Each row has a hidden value. The values are split into ranges, and the tier after each row names the range that its value falls in. Each part has its own value, ranges and names.
[-266   60  155  101  372   68 -163  263  -49 -250 -326  152 -191 -436
  -40  -80  -61 -185   69 -278  154 -249  -39    0 -121  152  -79 -153
  167  122  126  270  208  -82  -39 -164  -50   61   78 -137   76]
(48)
[ -73  148  100   -9 -112  214   10   81  -42 -132 -179  301  -40  -27
 -183   95  -16 -212   54  109 -113  -69 -129  -89 -163  240   44   72
   -6  -83  -91   56  -18  -37   74    8   51 -122  -96   13  -86]
(49)
[ -52  113  -13 -241 -254   77 -125  230   97  110  -98   80 -137   39
 -168  288  -70  -96  -20   79  174  158  -92  163  -50  199   84 -140
 -159 -241  115 -123   19  -38 -209   78   76  161 -152  -50  110]
(59)
[  11  -41  -46   57  203 -175 -156  -43   82  -79  -39  -55 -117 -176
  -23 -224  -74  155   88  -32   13  -98  224 -272   63 -174  145  -16
  261   99  121   85  210  -16  103  -50   76    7 -116 -164  152]
(41)
[-297  132  219    4  123  325 -224  230  -85  -95 -180  280 -154 -351
 -125   46  -93 -424  113    7  177   20  -57   81 -298   98   93 -116
  -47 -174  110   82  126 -182   13 -211   63   -1  228 -118  -96]
(48)
[ 224   -8 -137 -118 -308  390 -118   65  223   59  184  228   59  195
 -120  281   15 -186 -124  201  -11  144 -226  127 -241  140  -67   60
 -291 -275 -164   47   11   -6  -18  121  148  -35   56  188 -269]
(49)
[ -46  -32  -40  -16  321 -286  -44  288   81 -226 -284  -79 -203 -170
    9  -22  -32  241    7 -343  114 -174  -54  -26  247  151  -86 -128
  207  253  181  182  162   24 -194   99  -58  189 -346 -197  382]
(41)
[  -3  -29  -83  -13 -114  -81 -172  -67  111   61  -16   12  -66  -98
   14  -57  -22   26  -75  -10   33 -176   99 -100  -50  -13   29  -86
  102  -14   -7   17  150  102    4  -53  -28   32   57  -37   60]
(41)
[  30  -24   35  -90 -161  498 -155  167   74   11  201  341  -21   26
  -13  229   15 -372  -18  200   22  286 -307  206 -238   56   92   36
 -363 -343  -69  -67    1 -139   31   -2  116  -63  188  -14 -243]
(51)
[ 205  -85 -184  -28  100  207  -50  240  325 -136   14  134 -101  -14
  -11  138   18   14 -141 -207  -27  -69 -192  138  -26  223 -210 -141
 -123  -91  -20  198  141   19  -19  159   27  159 -190  134 -116]
(41)
[ -35  -74  -95  -57  199 -224 -202  225  147  -67 -152 -135 -163 -180
   34   29  -49  163  -74 -283  271 -158  -15   69  110   56 -127 -177
  124  164  166  187  213   50 -264   23  -43  215  -76 -138  293]
(51)
[ 191 -154 -115   69  271  308 -141  191  252 -192  139  162  -58 -100
   53   22   22  -80  -56 -134   -2   19 -187   80 -102   13 -134  -18
 -111  -51  -23  256  192  -83   70   56   94   40   20   49 -185]
(48)
[ 167 -182 -104   -5  104  262 -331   39  195   32  337   51  -10  -67
   73    0  -27 -114  -12  114  161  228  -42   55 -170 -283   76   40
 -150 -150   33   92  209 -124   29  -55  192   -8  280  -65 -142]
(48)
[ -81   55  181    8 -226  212  -50  -59 -238  -88   31  339   88   78
  -37   50   43 -265   98  341 -134  136 -244 -136 -144   -1  226  319
  -80  -32 -182  -87 -106  -62   95  -46   75 -337  152 -172  -28]
(49)
[  40   76  -68 -207 -139  194  -70  317  201   13  -78  141 -153   38
 -157  304  -50  -95  -57  -30  100  148 -175  225  -47  280  -21 -181
 -219 -265   94  -34   38  -51 -152  147   80  206 -238   37    2]
(47)
[ 395 -167 -303  -39   22   -4  -38   52  367  -61  167  -37  -35  165
   21   48   39  271 -122  -75 -110    0  -62  -44  123   20  -96    3
  -26   -6  -39  112  145   70   15  244   93  106 -315   92   -1]
(59)
[ 298 -138 -218  -30 -187  119   14   39  245  -52  124  131   36  202
   82  167  118   70 -203  -41 -161 -100 -288   63   22  196 -182   62
 -138   -7 -216   83   34  142  -37  207  -38   -5 -122  134  -73]
(64)
[ 251  -81 -181   43   72   49 -264  -82  189  -65  162   -7   77   27
 -106  -89  -69  106  -47   91   56   38  104 -194 -147 -195  -34  116
   82   54  -45  267  193    8   83   31  240  -67   91   58  -94]
(57)
[-209  185  165 -119 -483  418   24  146  -91   31 -161  497  -61   -3
  -87  301   49 -490  -81  147 -131  -22 -345  193 -268  453   47  -74
 -294 -352 -175 -198 -138   22   12  -29 -108  -74   89   51 -185]
(47)
[   2  162   41 -115 -249  497 -204  152   54    0   22  349   33   41
 -287  267  -87 -392  -22  254   93  238 -171  119 -414  165   16   22
 -277 -340  -75   82   -9 -118   16   -2  238  -69  176  134 -309]
(57)
[  43  -35  -88  -98  142 -147   28  381  142 -199 -247    9 -174  -15
   10  187   26  182  -91 -337   69 -107 -269  156  235  338 -188 -137
    6  148   94  132   71   57 -273  217  -85  226 -403  -90  305]
(47)
[ 300 -141 -268  -30   65  -83    5  157  320 -137  -18  -38  -54  110
   40  117   64  270 -177 -246  -48 -184 -183   38  154  208 -265  -41
   16  138  -63  219  131  136 -134  252  -27  147 -321   98   98]
(64)
[  16 -135  -54    5   99  -77 -177   87   67  -67   26    0  -63  -99
  128  -17   19   53  -56 -106  114  -67 -111   13   54  -52  -25   -2
   39  121   21  101  144   32 -113   -7  -32   26   76 -160  164]
(51)
[ 239  -18 -125 -123 -281  379 -110   54  206   54  221  217   53  216
 -120  258    8 -162  -74  253  -32  223 -207   89 -204   75   12  102
 -287 -285 -140    1    0  -46   14  132  187  -56   11  137 -246]
(49)
[  58   11  -37  -63 -418  430  -90  -29  118  103  151  366   20   66
   -4  181   58 -346 -142  202 -139   24 -210  110 -285  171   27  -18
 -287 -360 -216 -115  -16   44  122  -10   -2  -87  197  141 -320]
(41)
[ 149  -70 -126  -40  -87  -81 -168 -135  142   81  166  -37  -42   32
  -18 -113  -45  135   31  172  -37   85  183 -220   29 -223  223   41
   84  -78   43  -86  141    7  111   16  136  -18  -80 -100   66]
(47)
[ -36 -174   38   71  409  -49 -144  277  -20 -275  -57   39  -98 -192
  185  -28   43   36   14 -257  145  -35 -277   71  131  -18  -81   51
   50  275   74  229  156  -63 -164    4  -40   19   30 -271  247]
(48)
[-163  150  111 -161 -313  420 -146  180   11   97  -31  347  -99  -57
 -156  268  -52 -442   -3  199   81  174 -173  195 -298  210  127 -113
 -291 -421   -1 -146  -24 -102  -20  -64   69   12  136    3 -182]
(41)
[-268  169  204  -42  -65  369  -62  258  -80 -110 -231  400 -139 -209
 -128  168  -33 -439   42   11   21  -25 -226  134 -247  317   39 -109
 -144 -227   -1    6   -3 -105   13  -96  -21  -21   68  -42 -125]
(51)
[  99 -187 -125   80  367 -373  -61  116  104 -242 -103 -144 -114 -112
  164 -170   33  375  -28 -325   16 -224  -40 -148  318  -41  -89    6
  276  391   85  218  202   91 -104  105  -73   82 -258 -222  382]
(41)
[-146   47   87   33  276   43   -8  318    8 -282 -303  183 -186 -237
  -37   28  -16  -73   35 -270   22 -175 -179   37   34  271  -90 -110
   79  100   81  193  102  -46  -60   16  -64   77 -194 -115  126]
(51)
[ 262 -212 -172  168  364  207 -201    3  286 -184  223   67  -27 -160
   86 -184    7   31  -27 -113  -52  -68   24 -118 -106 -193  -85   25
   58   32  -29  307  292  -58  212  -14  131  -18   86   45 -209]
(48)
[ 226 -146 -186  105  317  -55  -16   98  262 -250  -15   16  -98  -76
   58 -129   25  233  -53 -257 -133 -193  -28 -136  137   43 -131  -32
  152  159    4  257  205   46   98  136   12   71 -293    6   43]
(41)
[ 194 -111 -173  -17  171  -74   71  280  231 -244 -125   44 -120   39
   67  106   74  226 -130 -334  -89 -156 -271   79  227  292 -231  -75
    8  158  -11  186   94   92 -126  251  -75  161 -412    3  169]
(47)
[  20   37  -17   10  -15  182 -139  178   31 -184 -135  226   39  -33
  -98  142    1 -134 -132  -90   64  -98 -257   76 -199  245 -229   26
  -62   68 -124  288   51   51  -91   46   38  -39  115   81  -74]
(57)
[  -4   48    1   17   26 -161 -153 -122  -11  -33  -61  -32  -35  -70
 -146 -156  -90  101  131  157   22  -55  233 -339  -24 -169  197  116
  264   95   57   61  135  -23   74  -56  145 -105  -73 -146  139]
(49)
[-240   23  161   -9  -69  246 -252  113 -102    5  -44  242  -62 -236
   34   77  -14 -382   -5   54  176  -18 -162  122 -259   41   55  -38
 -104 -108  -14   15   82  -63  -67 -203  -29  -64  399 -137  -44]
(48)

New part:
[  27 -285  213  205   89 -110   36 -213  391 -108  -27 -412 -106  279
   41  296   24  344  259 -391  557 -193  133 -146  -63 -319  262  292
  549  321 -408  255  -36   59  205 -533  -99 -228 -439  -84  144]
Z
[-113 -244  177  211  225 -385  -28  458  422 -198 -385   33  145 -138
  -95  -11   72 -217 -535   49  -93  132  272 -346  -90  239  -35  -77
  308  109 -105  -15 -146  -28 -344   82  -22  151 -181   19  110]
A
[  18  -39   33  338 -301 -757 -143  202 -138 -342 -321  127  584  -91
  354   77 -460  195 -229  348 -257 -129  192 -566 -135  225  564 -319
 -611  314  232   21   66 -101 -192  -74  126  238  -83  322  -42]
Y
[  -2 -361   73  180  -62 -100 -144 -334   23  -70  -17 -606 -255  347
  125  324 -211  163  341 -308  544 -193  145   58   47 -412  107  392
  321  102 -398  337  -85  328  144 -468  227 -114  -47 -178  163]
T
[  17 -237   54  147   82  -54  -57 -231  282  -93   43 -554 -169  319
   88  369   34  202  226 -333  477 -171  159  -18  111 -309  258  399
  480  202 -493  369   30   77   60 -441  -39  -41 -103 -101   12]
Z
[  -5  205    3  259 -114 -614  -62  345  266 -321 -210  131  562 -132
  263  158  -20  159 -317  222 -320 -114  229 -563  -22  330  724 -233
 -349  393  -35   43  244 -348 -263  -40 -220  317 -249  321 -228]
D
[   0   54   19  315 -251 -728 -149  275  -11 -342 -291  126  578 -110
  348   87 -337  160 -268  320 -299 -133  223 -564  -94  264  614 -290
 -550  334  142   27  125 -166 -229  -55   24  291 -122  324  -94]
Y
[  -3 -145  -24 -172  -53    5 -160 -171  287 -216  134 -359  -96  331
  131  277   13  -32  191 -305  442  -76  137  280  -78 -313   31  299
  429  179 -595  337   14  124   55 -398   92  204  290 -112 -173]
D
[  32  120   23  257  -50 -606   15  361  290 -329 -232  158  609 -121
  248  140  -38  196 -385  259 -320  -70  213 -635  -27  364  688 -255
 -295  398   28   48  240 -395 -307  -31 -268  301 -197  381 -220]
A
[  10 -539   15  -16 -221 -215 -294 -351 -211 -259  -50 -451  -82  402
  239  224 -563   16  267 -140  545  -97  135  239 -140 -476 -140  229
  189   97 -266  384 -265  416   98 -438  554  126  542 -104   69]
G
[  15 -301  200  246  -54 -179  -52 -272  203 -105  -52 -449 -126  283
  117  275 -147  341  348 -343  546 -247  136 -120  -82 -365  253  273
  350  269 -341  228  -69  199  253 -551   61 -241 -421 -110  210]
T
[  87  356  157  -27 -150  352  289 -196 -221  211  148  398  -74 -138
 -114 -243  215  140   49  -37 -176  -99 -355  209 -447  168 -133  108
 -261  -72   71 -461  296 -145  236 -102 -288 -151 -183 -120   99]
D
[-143 -180  187  173   31 -438 -115  412  310 -228 -381   88  127 -151
  -34  -47  -38 -236 -392   33  -71   69  262 -251 -218  169  -68 -143
  123  101  -98  -99 -172  132 -212   28  143  127 -260  -49  147]
T
[ -13 -252  -28 -122 -169 -139 -222 -219  125 -255   56 -387  -48  354
  183  294 -213  -19  233 -247  492  -78  154  228 -115 -368   37  209
  279  183 -501  364  -80  257   93 -414  285  161  304 -101 -112]
T
[ -19 -152   83  288  104  400 -232 -516 -838  408   16 -161 -469   26
 -155 -296 -284  -60   -9   -4  -13 -107 -263  518  -61 -124 -503  646
   14 -391  192  -49 -156   -2   84  -29  178  -71  579 -336  462]
G
[  93  276  166   27 -251  281  227 -278 -415  211  110  386  -55 -117
  -62 -272    3  173  109   12 -144 -120 -373  210 -492  114 -162   82
 -397  -91  180 -454  222  -53  290 -132 -142 -191 -133 -115  190]
T
[  70  353  143  -50 -140  367  286 -187 -207  221  141  417  -79 -147
 -160 -238  232   86   16  -51 -161  -54 -362  240 -465  173 -179   91
 -226  -80   48 -452  263 -137  235  -72 -259 -152 -164 -145   83]
D
[  95  -91  232  134 -260  209  166 -418 -745  218  -40  326 -124  -71
  -84 -331 -343  170  108   88  -45  -91 -393  228 -544  -18 -419   83
 -397 -191  422 -427  -49  131  303 -138  188 -278   97 -155  393]
G
[ -18 -379   -6  -97 -180 -132 -284 -278  -18 -237   22 -432 -116  384
  199  239 -358  -47  251 -223  534  -80  150  293 -127 -430 -112  256
  279  109 -431  367 -174  360   98 -423  413  155  438 -138    0]
Y
[-116   48 -385  257 -143  -25   66 -416 -834  350 -199  -95  -18  -69
 -490  370 -149 -237 -288  142   28  335 -284  102   22  106   88  -83
 -452 -187   81  190  -92   28  -18  354  478 -233  263 -251 -143]
G
[-148 -449  213  264   -2 -528 -251  299   -6 -234 -490   25   99 -104
    8 -123 -384 -250 -391  123   -8   79  266 -206 -244   58 -247 -122
   70   25   96  -42 -389  273 -212   24  417  116   10  -62  314]
G
[  33 -264   41 -144    5  -29  -72 -151  342 -241   82 -326  -27  345
  120  260  -32   46  141 -286  483  -45  127  155 -114 -301   15  245
  502  224 -520  328  -22   87   50 -422   41  141  252  -44 -125]
A
[  46 -306  234  189   94  -60   44 -236  370  -96   -6 -417 -141  292
   58  256   17  358  284 -393  553 -210  113 -110  -74 -331  207  332
  559  285 -394  224  -28   80  210 -551 -110 -228 -396  -88  178]
Z
[  21 -175   11 -180  -29  -23  -95 -137  356 -247  115 -304  -31  324
  129  270   20   18  156 -296  450  -61  128  202 -114 -289   55  241
  464  229 -563  318   16   85   53 -411   38  179  238  -60 -174]
Z
[  96  370  184  -33 -156  374  306 -188 -215  215  160  452  -67 -157
 -108 -285  222  153   48  -38 -203 -113 -376  216 -486  184 -164  106
 -268  -74   99 -508  304 -159  252 -106 -313 -156 -198 -114  123]
D
[  90  308  173    3 -217  327  276 -231 -348  229  119  404  -93 -141
  -95 -278   99  136   78   -7 -181 -105 -372  217 -488  152 -199   87
 -359 -119  148 -501  251  -56  260 -101 -190 -190 -171 -139  179]
T
[  43 -300  231  232   86  -81   48 -225  355  -84  -18 -458 -160  282
   82  272   21  359  289 -372  516 -233  136 -153  -21 -312  240  349
  519  265 -383  224    2   96  182 -539 -114 -223 -424  -83  189]
Z
[ -99 -267  226  168  198 -371    3  478  443 -224 -383  105  149 -146
  -83  -68   56 -209 -520   51  -94  130  256 -336 -172  238 -114 -114
  300  100  -72  -83 -151   11 -314   62  -20  139 -194   26  139]
A
[  43 -244   84  148   86  -20  -49 -261  268  -92   69 -538 -167  332
  131  323   11  253  259 -327  467 -208  141  -10  102 -321  248  437
  475  206 -464  353   52   43   79 -481  -84  -34  -66  -69   42]
Z
[-117  413 -371  113   12  178  232 -208 -320  376  -36   15  -37 -155
 -574  384  410 -261 -352  -14  -94  327 -279  107   62  276  236  -28
 -227 -108 -209   87  189 -229  -58  375    4 -168  -52 -257 -336]
D
[   5 -180   42 -156  -40   -6 -166 -163  326 -234  123 -347 -109  336
  162  234  -10   14  221 -325  466 -116  146  262 -108 -340   13  315
  471  196 -577  305   -5  136   85 -452   68  179  226 -110 -110]
D
[  33  125   14  281  -38 -606   -4  346  259 -314 -226  139  619 -115
  255  140  -54  208 -396  272 -334  -74  208 -643    9  369  717 -227
 -306  401   41   78  244 -433 -318  -22 -288  315 -155  395 -224]
A
[ -92  352 -342  135   96  237  253 -219 -314  403  -25  -16  -70 -137
 -574  350  412 -230 -376   -5  -89  323 -284   98  100  275  187   53
 -136 -137 -185  105  187 -278  -91  366  -60 -166   20 -232 -291]
Z
[ 102  327  194  -36  -81  374  319 -149 -138  194  147  434  -55 -144
 -124 -280  255  148  -12  -35 -200  -88 -351  188 -455  196 -172  125
 -173  -62   82 -472  297 -209  195 -100 -363 -126 -161  -87  107]
Z
[ -13  160  -19  269 -224 -709  -84  313  141 -340 -260  154  615 -130
  277  173 -164  159 -295  267 -287  -91  217 -588  -79  306  726 -339
 -493  397   36   48  189 -248 -219  -34  -75  273 -248  322 -212]
T
[-154 -496  174  243  -21 -532 -217  272  -49 -231 -508   -8   80  -86
  -35  -61 -398 -290 -394  133   29  123  255 -197 -230   45 -276 -154
   55   -4   92  -14 -412  341 -221   59  509   93   44  -88  286]
G
[  46 -381  250  242  125 -108   59 -221  354  -97  -60 -445 -124  294
   50  263  -30  362  239 -363  560 -185  133 -192  -46 -319  202  313
  568  283 -348  247  -62   89  176 -533  -90 -250 -400  -64  218]
A

Part 3:
[-251  -78  191  105 -174   14 -128 -101 -385  136  -91 -328  -50  155
   70  -21   -5  243 -190 -266 -183  -79 -107   35  -95  316  -99   -6
  279  165  -24 -147 -288   78   29  233 -536  259 -245  -77 -430]
[14]
[ 131  164 -108   -2   80  123  107   49  117  -10  106   32  104   46
 -201  -40 -209  -84   80   26  -65  121 -229   23  -43  -34    6  -21
   36   52   54  -55  -61   95  -64   75  -34  -88   32   58  -18]
[11]
[-271  -68  178  124 -140  -25 -110  -91 -359  203  -76 -327    0  113
   43   65 -102  205 -158 -238 -273  -96 -153   15  -98  313  -38   10
  258   96  -29  -75 -298  174   43  184 -456  269 -245 -121 -440]
[14]
[  81   -4 -103  -91  -66  118  -73 -247   57 -381  -56  288  -48  262
 -232 -212   52  -14  193   -5  282   98  125  -10   65  -13 -157 -150
 -211   49  196 -158    2 -377  113  179  -45   48  213  -19  -64]
[11]
[ -59   69   17   39  -47  -88  173   44   -2  279  120 -101   93 -119
 -226  211 -263  -70  -36    1 -246  -45 -299    2  -58   98   82  -20
   12 -245  -26  178  -33  368  -22 -141  157  126   -5 -207 -109]
[13]
[ -57  265  -19  142  -31  -61  183  261 -138  262  105  -70   93  -31
 -165  191 -314 -128 -177   10   26  326 -261   93   -7  158 -197  -92
  165   81 -184 -141 -257  149  -69  234   19   58 -109  -63 -121]
[5]
[ 242  -49  224 -404  171   87  -24 -264  178 -178 -217  -60  109   82
   52 -102  461   11  303  360  123 -150  159   15  -16  -36  303 -166
   46  181  385  -99  546  -97  262  159   68 -136   93  245  233]
[16]
[ 133   14 -145  -60 -126   85  -30 -285    6 -247   39  302  -31  169
 -246  -57  -38 -113   60  101  313  294   70  -53   99   64 -161 -216
 -297  -10  146  -24   85 -368  120   25   93   90  248 -135   -9]
[13]
[ -47   79   40 -152  -57  -63  159   93  160 -346  -91  306 -104  161
 -370 -226  203  -21  252  -33  462 -132  159  149   41 -116 -286 -179
 -130 -159   59 -313   23 -221   65  325  267   24  238    5   49]
[16]
[ -43   61   24 -121  -54  -17   86   20  122 -358 -101  280  -89  201
 -324 -239  178    2  242  -48  412  -92  156  114   47  -86 -264 -158
 -113  -87   84 -308  -16 -264   76  331  147   33  200   16  -14]
[16]
[  48  174  -17   59   75   66  102   71   92   57   85    3  103   12
 -198   18 -133  -93   67   92  -12  157 -203    4    7   10  -29  -31
   79    6  -15  -88  -44   77  -34  127   17  -29  -31   12  -81]
[18]
[  75  208  -92   91    8    3  158   74  -11  214  166   17  133  -65
 -208  213 -332 -197  -91  138  -25  348 -276   -7   13  112  -52 -100
    0  -28  -76   43  -58  130  -30   11  143   24    7 -114  -35]
[14]
[   3  149   20  -10  168   22  106   86  191   -9   -1   28  142   34
 -231   -9 -117  -69  243   78  -85  -62 -167   21  -23  -64   64    2
   85  -58   54  -99  -36  166   13  182   85  -64   -2   58  -74]
[16]
[  52  141  163  -25  123   21   77   11  124   74  -26  -57  120  -26
 -112   49  154  -92  134  282   89  114  -72  -13   58   23   59  -80
  134   30   42 -131  195   15   79  192  108  -35  -72   65  -20]
[18]
[  -2  166   16   -2  114  -45  203  149  224   75   59   50  123  -60
 -311   62 -134 -119  204   99  -68  -73 -207   33   -7  -82   45   -9
   22 -210    6  -13    9  243  -18   65  259  -27   36  -36  -24]
[11]
[-105    8   72  -59   20   17  -77 -134   87 -378 -183  246  -32  270
 -243 -219  186   37  327    1  311  -79  196   22   78  -29 -176 -119
  -73  -11  137 -312  -50 -323  167  399   -3   74  118   19 -173]
[16]
[  53   14  -51 -170  -77   74   29  -75   65 -397  -83  243  -96  251
 -249 -288  126   43  182 -105  332  -63  134  111   -5  -62 -212 -152
 -131   40  163 -261  -21 -285   60  266  -21    3  221   60   15]
[16]
[-124   36   53   41  -71 -141  146   21  -75  319   77 -135   93 -114
 -196  267 -275  -49  -57  -19 -280  -80 -277    3  -64  153   87  -31
   18 -250  -29  197  -67  392   20 -126  145  187  -29 -250 -154]
[14]
[ 212   53   50  -78  110  153  -85 -289   -1   46   -6  -72  164   46
   42   93   44 -103   44  343   -3  316  -65 -109   38  141  182 -132
   40  232  185   13  270 -108  158   55  -83  -41  -26   67    9]
[13]
[-196  -71  113 -107  -12 -118  140   84   39  122  -54 -204   43   -9
 -200    1 -147  162  162 -279 -450 -618 -238  105 -205   -4  188   98
  117 -276  107  101 -142  557  -16  -36  -26  120  -18  -89 -172]
[16]
[ -21  102  114  -95 -145 -163  158   27  -60   39  -44  124  -26  -16
 -208  136  143 -136  -37  196  398  195   89   76  107  117 -200 -268
  -97  -91  -11 -115  155 -157  146  173  348  144  118 -146   63]
[5]
[-125  -61   64  -19 -111   -4   64   14 -127  159   19 -268   -4   28
  -95  -18 -157  177  -60 -295 -385 -335 -263   74 -178  111   84   69
  155  -75   60   67 -190  391  -70  -44 -269  141  -91  -82 -224]
[18]
[ 120   37  103 -129  -21    0   50 -176   51    9  -18   42   51  -12
 -118   78  178 -110   64  295  191  156   26  -37   76   77   48 -188
  -79  -27  132    5  321 -115  157   23  202   49   88  -54   74]
[13]
[  83   45  -23 -102 -123    7   78 -127   84 -214    1  268  -65   98
 -289  -83  140  -99   99  121  393  143  102   18  103   -5 -186 -210
 -228 -108  100 -100  161 -296  100   84  234   75  228 -102   50]
[18]
[ -59   68   24   36  -85  -78  -20 -191  -23 -123  -52  287    7  111
 -265   90   45 -158  106  222  400  315  138  -60  184  124 -218 -241
 -212 -101   24 -116   58 -358  209  203  257  181  145 -207 -120]
[14]
[-205 -103  225  -33  -76   55 -152 -116 -189 -144 -216 -199  -73  258
   25 -235  232  285   74 -243  -36 -283   64   73  -76  137  -71    3
  248  183  116 -300 -181  -65   81  381 -497  151 -156   81 -343]
[11]
[-240   25  150   63 -116 -214  184  121 -124  392   45 -220   56 -146
 -194  275 -214   11  -92  -92 -295 -203 -280   46  -83  178   50   -8
  105 -310  -93  154 -122  482    0  -76  137  246  -96 -275 -218]
[14]
[-248  -24  225  -93 -112  -52  123  248 -155    4 -122 -294 -115  122
  -78 -228  119  305  -19 -432 -124 -519 -111  250 -218   60 -129   41
  344   21  -17 -301 -274  303  -93  330 -345   98 -140   99 -207]
[16]
[  96    6  -22 -261    1   -6   92 -120  219 -359  -94  314  -26  150
 -313 -170  161  -58  322   85  319 -137  153   67   28 -124  -59 -186
 -238 -136  231 -120  196 -197  147  141  293  -17  313    6  143]
[16]
[  77  233 -113  110   49   57  165  119  125   70  172  106  100  -18
 -295   61 -262 -178   33  100   45  276 -248    0   32   -9 -103  -53
  -11  -67  -72  -50  -80   65  -80   67  136  -35   34  -54  -49]
[18]
[ 264   -2  232 -266   26   84  -38 -293  -68   80 -100 -181   96  -14
  166   96  399  -60  -46  457  184  255   85  -35   42  185  198 -243
   89  292  235  -34  552 -169  236   78   -3  -27  -19  123  188]
[14]
[-100   -2  151  -18 -176   55  -34  -30 -171 -161 -102  -52 -146  202
  -71 -229  274  160  -55 -148  275   -4   92  102    6  126 -276 -112
  127  154   18 -344  -95 -253   27  346 -298  134  -54   36 -194]
[18]
[  71  241 -149  173   35   71  106   69  -24  170  195   43  141  -10
 -212  166 -411 -193  -90   99  -27  447 -305  -31   21  114 -108  -70
   22   45 -105  -14 -169   65  -67   70   25    3  -26  -90 -112]
[14]
[-178  -60  105  -16 -115  -75  112   54  -93  212   13 -267    2  -24
 -140   36 -147  161  -32 -278 -404 -410 -272   76 -167  100  101   73
  143 -194   32  107 -166  466  -60  -80 -148  175  -87 -138 -226]
[18]
